Below is a small trained network, with its code and all its weights. Each question gives an input and a class and asks what happens when units are switched off, that is, made to give their printed mean instead of their output.

import numpy as np


def w(rows, s, z=0):
    codes = np.array(rows[::2]) - 128.0
    scale = np.full(codes.shape[1], s)
    scale[-1] = z or s
    return codes * scale


def f(y):
    return y / 2 * (1 + np.tanh(0.7978845608 * (y + 0.044715 * y**3)))


def log_softmax(a):
    a = a - a.max(-1, keepdims=True)
    return a - np.log(np.exp(a).sum(-1, keepdims=True))


def net(x, mask):
    res = np.array(x, float).reshape(1, 8) / 4 @ E
    y = f(res @ A[0][:, :-1].T + A[0][:, -1])
    res = res + np.where(mask, y, B[0][:, -1]) @ B[0][:, :-1]
    return log_softmax(res[-1] @ U[:, :-1].T + U[:, -1])


A, B = {}, {}
E = w([
[126,129,129,125,125,128],'x0',
[213,2,163,73,124,157],'x1',
[135,128,126,133,133,128],'x2',
[124,130,128,124,124,127],'x3',
[130,130,128,130,127,129],'x4',
[135,129,127,132,133,125],'x5',
[163,97,62,177,4,104],'x6',
[138,148,225,217,76,136],'x7',
],0.0096)
A[0] = w([
[94,213,189,217,97,131,116],'n0',
[149,89,113,132,130,111,131],'n1',
[145,132,137,119,142,151,96],'n2',
[105,95,140,139,118,124,135],'n3',
[116,72,114,191,46,125,74],'n4',
[178,112,164,167,75,110,129],'n5',
[101,121,152,115,150,104,159],'n6',
[128,153,131,133,118,119,115],'n7',
[91,139,80,135,101,95,126],'n8',
[80,169,92,86,205,130,255],'n9',
[157,93,158,81,138,132,195],'n10',
[191,45,240,126,95,151,76],'n11',
[172,17,83,40,149,135,122],'n12',
[170,112,26,163,7,111,220],'n13',
[120,129,116,94,167,135,144],'n14',
[99,184,14,105,155,116,193],'n15',
[133,100,6,142,124,148,79],'n16',
[150,120,114,111,132,127,90],'n17',
[113,129,199,129,175,123,203],'n18',
],0.014,0.0047)
B[0] = w([
[89,120,157,251,163,156,214],'n0',
[103,105,107,121,142,82,152],'n1',
[113,112,139,129,115,152,130],'n2',
[143,120,123,129,130,125,135],'n3',
[145,76,40,169,121,185,193],'n4',
[171,72,96,174,93,143,184],'n5',
[145,101,130,148,139,132,143],'n6',
[118,137,122,153,120,119,135],'n7',
[133,177,160,97,88,152,163],'n8',
[242,116,49,158,173,103,209],'n9',
[129,105,158,78,116,192,180],'n10',
[214,89,117,74,29,64,220],'n11',
[34,69,99,128,231,163,238],'n12',
[50,203,32,103,108,125,255],'n13',
[149,124,90,121,137,200,156],'n14',
[224,193,118,52,73,110,209],'n15',
[56,153,182,103,96,45,177],'n16',
[103,124,117,122,132,133,135],'n17',
[141,71,195,159,124,82,172],'n18',
],0.03,0.017)
U = w([
[215,130,56,99,106,125,253],'0',
[137,90,165,53,249,179,76],'1',
[129,255,112,59,109,107,42],'2',
[48,130,104,53,163,137,66],'3',
[151,139,229,197,187,145,248],'4',
[194,75,220,87,88,113,92],'5',
[86,183,123,196,99,192,5],'6',
],0.0068,0.003)

Each question gives the input, the list of numbers given to net, and the class t.
The units are the neurons (one row each of A and B). Each row of codes is followed by its name. A weight is (code - 128) times the scale printed after its matrix; where a second scale follows, it is the last column's (A, B and U).
mask holds one flag per neuron, in row order. A switched-off neuron (its flag False) gives its mean, the last column of its row in B, instead of its output. The means were averaged over made-up inputs and are rounded, as every weight is.
A unit's drop is (log p(t) with every unit on - log p(t) with that unit switched off) / (log p(t) with every unit on - log p(t) with every unit switched off).
The circuit of an input: a set's keep is (log p(t) with only the set's units on - log p(t) with every unit switched off) / (log p(t) with every unit on - log p(t) with every unit switched off). Starting from the 12 units with the biggest drops (on a tie, the unit counted first), units are removed one at a time, each time the one whose removal leaves the highest keep (on an exact tie, the one counted first), for as long as the keep stays at least 0.8.
circuit, biggest first: the units of the circuit, biggest drop first
most important unit: the unit with the biggest drop
top k neurons: the k neurons with the biggest drops, biggest first
drop of u: that unit's drop, to one decimal
input [5,8,0,5,-6,-5,7,-3], class 3: most important unit => n12
input [6,0,5,-5,6,-1,1,-8], class 2: circuit, biggest first => (n16; n4)
input [6,-8,7,-2,-7,-1,5,1], class 6: top 2 neurons => (n0; n11)
input [4,1,0,2,-3,3,-3,-6], class 1: top 3 neurons => (n12; n11; n13)
input [-5,8,-1,-5,8,8,-1,0], class 1: top 3 neurons => (n12; n13; n15)
input [5,8,4,4,-4,3,2,0], class 3: top 3 neurons => (n12; n9; n15)
input [0,0,-8,-3,8,-2,6,5], class 6: top 3 neurons => (n0; n9; n15)
input [1,-1,0,1,-2,2,8,0], class 2: top 3 neurons => (n13; n12; n0)
input [-2,-7,-2,-5,-3,-5,7,1], class 6: top 2 neurons => (n0; n4)
input [-2,1,-4,1,-6,-1,5,0], class 3: top 3 neurons => (n15; n9; n0)
input [5,-6,6,-5,6,-1,0,4], class 4: drop of n13 => 0.4
input [-7,2,0,-5,4,5,-1,2], class 5: drop of n13 => 0.3
input [-6,4,-4,-5,-1,8,8,-8], class 3: drop of n12 => 0.2
input [6,6,3,2,1,-1,-2,-1], class 1: circuit, biggest first => (n12)
